W =
-11.90	-20.29	-60.40	-91.57	-74.88
118.64	88.14	-34.35	-143.33	-105.77
173.30	110.00	-23.46	-103.01	-147.42
-182.54	-153.94	-96.33	-47.50	-28.16
189.39	124.95	-19.31	-114.76	-153.17
W[0, 0] = -11.90
W[2, 3] = -103.01
W[3, 3] = -47.50
W[4, 2] = -19.31
W[3, 4] = -28.16
W[3] = [-182.54, -153.94, -96.33, -47.50, -28.16]
W[4, 1] = 124.95
W[3, 1] = -153.94
W[0, 1] = -20.29
W[:, 2] = [-60.40, -34.35, -23.46, -96.33, -19.31]
W[:, 1] = [-20.29, 88.14, 110.00, -153.94, 124.95]
W[2, 1] = 110.00
W[0] = [-11.90, -20.29, -60.40, -91.57, -74.88]
W[4, 4] = -153.17
W[:, 3] = [-91.57, -143.33, -103.01, -47.50, -114.76]

M =
[[  0  11  21   0  -6 -15  23  -1   5  -2  13 -10]
 [ 15   4 -23 -10  -6  13 -10  -1  -1 -10  -6  12]
 [  1  -9   9 -32  -7   4  -7  -1   9   3  19   5]
 [  6  23  26  11  -6 -13  -7 -22 -11  29 -20  36]
 [  6   0   5 -46 -12  15 -18  11   2   2   0   8]
 [  5 -11  -3  -9  -6   4  -5  13  12  -3   0   5]
 [  5   0   2 -10  -7  -3   0 -14  19   3   9  34]
 [  5 -24  12  19  -6   4 -16  -9   8   3  -6   2]
 [  5 -10  31 -10  -6   3   1  -1   2   3  24 -31]
 [  8   4   9 -10  -6 -15  18   4  -4   3   0  12]
 [  7  19  43 -10  -8  -1  -2   3   5   3   0 -10]
 [  1   4   9 -10  10   4 -12 -21 -18   3   0   5]
 [ 10  11  14 -42 -11   9 -10  30   2 -27  -4 -14]
 [  5  -2 -11  -9  13   5 -18 -21 -37   3  -9   4]
 [ -4   4 -24 -10   4   8  -7  -1   2   3   0   5]]
M[0][-12]	0
M[-8][-2]	-6
M[:, -12]	[0, 15, 1, 6, 6, 5, 5, 5, 5, 8, 7, 1, 10, 5, -4]
M[1][2]	-23
M[7][6]	-16
M[0][11]	-10
M[-12][1]	23
M[14][-4]	2
M[5]	[5, -11, -3, -9, -6, 4, -5, 13, 12, -3, 0, 5]
M[-7]	[5, -10, 31, -10, -6, 3, 1, -1, 2, 3, 24, -31]
M[-5][-3]	3
M[:, -10]	[21, -23, 9, 26, 5, -3, 2, 12, 31, 9, 43, 9, 14, -11, -24]
M[9][1]	4
M[-11][-10]	5
M[11][-2]	0
M[14][10]	0
M[1]	[15, 4, -23, -10, -6, 13, -10, -1, -1, -10, -6, 12]
M[:, -1]	[-10, 12, 5, 36, 8, 5, 34, 2, -31, 12, -10, 5, -14, 4, 5]
M[-13][-6]	-7
M[-5][-8]	-8
M[-2][8]	-37
M[:, 8]	[5, -1, 9, -11, 2, 12, 19, 8, 2, -4, 5, -18, 2, -37, 2]
M[8][5]	3
M[5][6]	-5
M[7][9]	3
M[4]	[6, 0, 5, -46, -12, 15, -18, 11, 2, 2, 0, 8]
M[1][10]	-6
M[3][2]	26
M[7][-7]	4
M[11]	[1, 4, 9, -10, 10, 4, -12, -21, -18, 3, 0, 5]
M[-5][-11]	19
M[-10][-2]	0
M[10][-4]	5
M[11][4]	10
M[8][7]	-1
M[-12]	[6, 23, 26, 11, -6, -13, -7, -22, -11, 29, -20, 36]
M[9][4]	-6

A =
[[ -5.3  20.6 -15.7  15.7  17.3 -21.7 -14.8]
 [  9.6  -8.7  22.0 -10.7 -11.2  27.7  20.7]
 [  7.4 -14.1  21.7 -11.5 -12.1  26.9  21.7]
 [ -6.5  18.4 -17.1  15.6  19.1 -21.6 -15.9]
 [ 10.8 -10.4  21.4  -5.3 -10.0  28.5  17.3]
 [  8.2 -12.5  21.4 -15.0  -8.6  28.1  17.6]
 [ -4.8  18.9 -15.7  15.7  17.7 -24.7 -15.6]
 [ -6.0  16.7 -17.1  14.1  16.9 -20.2 -15.8]
 [ 10.2 -13.4  21.7  -9.3 -11.7  26.7  21.2]
 [  9.6 -11.2  21.7  -9.6 -11.0  29.0  19.3]
 [  8.7 -11.2  24.4 -11.6 -10.4  26.3  19.0]
 [ 12.2 -12.0  24.4  -8.5  -9.9  23.0  18.7]
 [ 11.5  -9.8  20.7 -14.8 -10.6  23.4  20.5]
 [ -6.7  20.5 -15.0  16.2  17.8 -22.3 -16.7]]
A[0, 0] -> -5.3
A[9, 3] -> -9.6
A[7, 4] -> 16.9
A[6, 4] -> 17.7
A[:, 6] -> [-14.8, 20.7, 21.7, -15.9, 17.3, 17.6, -15.6, -15.8, 21.2, 19.3, 19.0, 18.7, 20.5, -16.7]
A[1, 4] -> -11.2
A[9] -> [9.6, -11.2, 21.7, -9.6, -11.0, 29.0, 19.3]
A[13, 6] -> -16.7
A[6, 2] -> -15.7
A[11] -> [12.2, -12.0, 24.4, -8.5, -9.9, 23.0, 18.7]
A[5, 6] -> 17.6
A[:, 1] -> [20.6, -8.7, -14.1, 18.4, -10.4, -12.5, 18.9, 16.7, -13.4, -11.2, -11.2, -12.0, -9.8, 20.5]
A[2] -> [7.4, -14.1, 21.7, -11.5, -12.1, 26.9, 21.7]
A[13, 5] -> -22.3
A[7, 5] -> -20.2
A[2, 5] -> 26.9
A[5, 4] -> -8.6
A[13] -> [-6.7, 20.5, -15.0, 16.2, 17.8, -22.3, -16.7]
A[7] -> [-6.0, 16.7, -17.1, 14.1, 16.9, -20.2, -15.8]
A[7, 3] -> 14.1
A[8] -> [10.2, -13.4, 21.7, -9.3, -11.7, 26.7, 21.2]
A[:, 4] -> [17.3, -11.2, -12.1, 19.1, -10.0, -8.6, 17.7, 16.9, -11.7, -11.0, -10.4, -9.9, -10.6, 17.8]
A[12, 4] -> -10.6
A[:, 5] -> [-21.7, 27.7, 26.9, -21.6, 28.5, 28.1, -24.7, -20.2, 26.7, 29.0, 26.3, 23.0, 23.4, -22.3]
A[:, 3] -> [15.7, -10.7, -11.5, 15.6, -5.3, -15.0, 15.7, 14.1, -9.3, -9.6, -11.6, -8.5, -14.8, 16.2]
A[11, 5] -> 23.0
A[3, 1] -> 18.4
A[6, 5] -> -24.7
A[9, 6] -> 19.3
A[:, 2] -> [-15.7, 22.0, 21.7, -17.1, 21.4, 21.4, -15.7, -17.1, 21.7, 21.7, 24.4, 24.4, 20.7, -15.0]
A[0] -> [-5.3, 20.6, -15.7, 15.7, 17.3, -21.7, -14.8]
A[8, 3] -> -9.3
A[11, 0] -> 12.2
A[12, 5] -> 23.4
A[5, 3] -> -15.0
A[6, 0] -> -4.8

grid = 39,32,35,31,24,54,65,27,24,54,19,84,47,12
grid[-14] => 39
grid[8] => 24
grid[1] => 32
grid[10] => 19
grid[-9] => 54

x =
[[ 185.084  178.169  171.130 -119.698  135.642 -112.436 -114.906  163.049]
 [ 193.859  185.511  217.983 -168.315  152.771 -144.377 -121.809  156.554]
 [-129.136 -123.980 -151.081  254.664  -71.243  225.845  224.353 -121.321]
 [ 213.960  206.021  187.501 -154.512  156.350 -136.579 -127.869  187.911]
 [ 184.880  162.819  158.687 -129.565  148.150 -105.101 -104.683  145.695]
 [-130.561 -106.703 -134.443  251.263  -80.465  220.852  209.469  -88.458]
 [ -91.067  -93.760  -85.568  209.344  -75.966  193.188  189.074  -62.986]
 [ 206.183  178.677  207.579 -153.691  157.774 -138.878 -132.682  185.386]
 [ 203.012  205.806  238.178 -167.004  171.753 -137.296 -150.096  182.852]
 [ 189.348  178.563  186.928 -143.204  144.945 -112.174 -111.378  158.005]
 [ 187.745  182.260  170.675 -124.506  140.094  -96.508 -121.944
   167.757]]
x[0][0]	185.084
x[7][7]	185.386
x[8][2]	238.178
x[8][7]	182.852
x[9]	[189.348, 178.563, 186.928, -143.204, 144.945, -112.174, -111.378, 158.005]
x[3][7]	187.911
x[4][6]	-104.683
x[:, 1]	[178.169, 185.511, -123.980, 206.021, 162.819, -106.703, -93.760, 178.677, 205.806, 178.563, 182.260]
x[6][2]	-85.568
x[7][6]	-132.682
x[:, 0]	[185.084, 193.859, -129.136, 213.960, 184.880, -130.561, -91.067, 206.183, 203.012, 189.348, 187.745]
x[0][2]	171.130
x[6]	[-91.067, -93.760, -85.568, 209.344, -75.966, 193.188, 189.074, -62.986]
x[6][6]	189.074
x[2]	[-129.136, -123.980, -151.081, 254.664, -71.243, 225.845, 224.353, -121.321]
x[5][4]	-80.465
x[10][3]	-124.506
x[4][5]	-105.101
x[4]	[184.880, 162.819, 158.687, -129.565, 148.150, -105.101, -104.683, 145.695]
x[9][3]	-143.204
x[0][1]	178.169
x[7][3]	-153.691
x[3]	[213.960, 206.021, 187.501, -154.512, 156.350, -136.579, -127.869, 187.911]
x[2][4]	-71.243
x[9][4]	144.945
x[7][2]	207.579
x[:, 7]	[163.049, 156.554, -121.321, 187.911, 145.695, -88.458, -62.986, 185.386, 182.852, 158.005, 167.757]
x[9][1]	178.563
x[2][0]	-129.136
x[0]	[185.084, 178.169, 171.130, -119.698, 135.642, -112.436, -114.906, 163.049]

a = [ 38 -45  35  34 -43 -43  37  36  36  35  33 -45  38 -45 -43  37]
a[0]	38
a[15]	37
a[2]	35
a[12]	38
a[10]	33
a[1]	-45
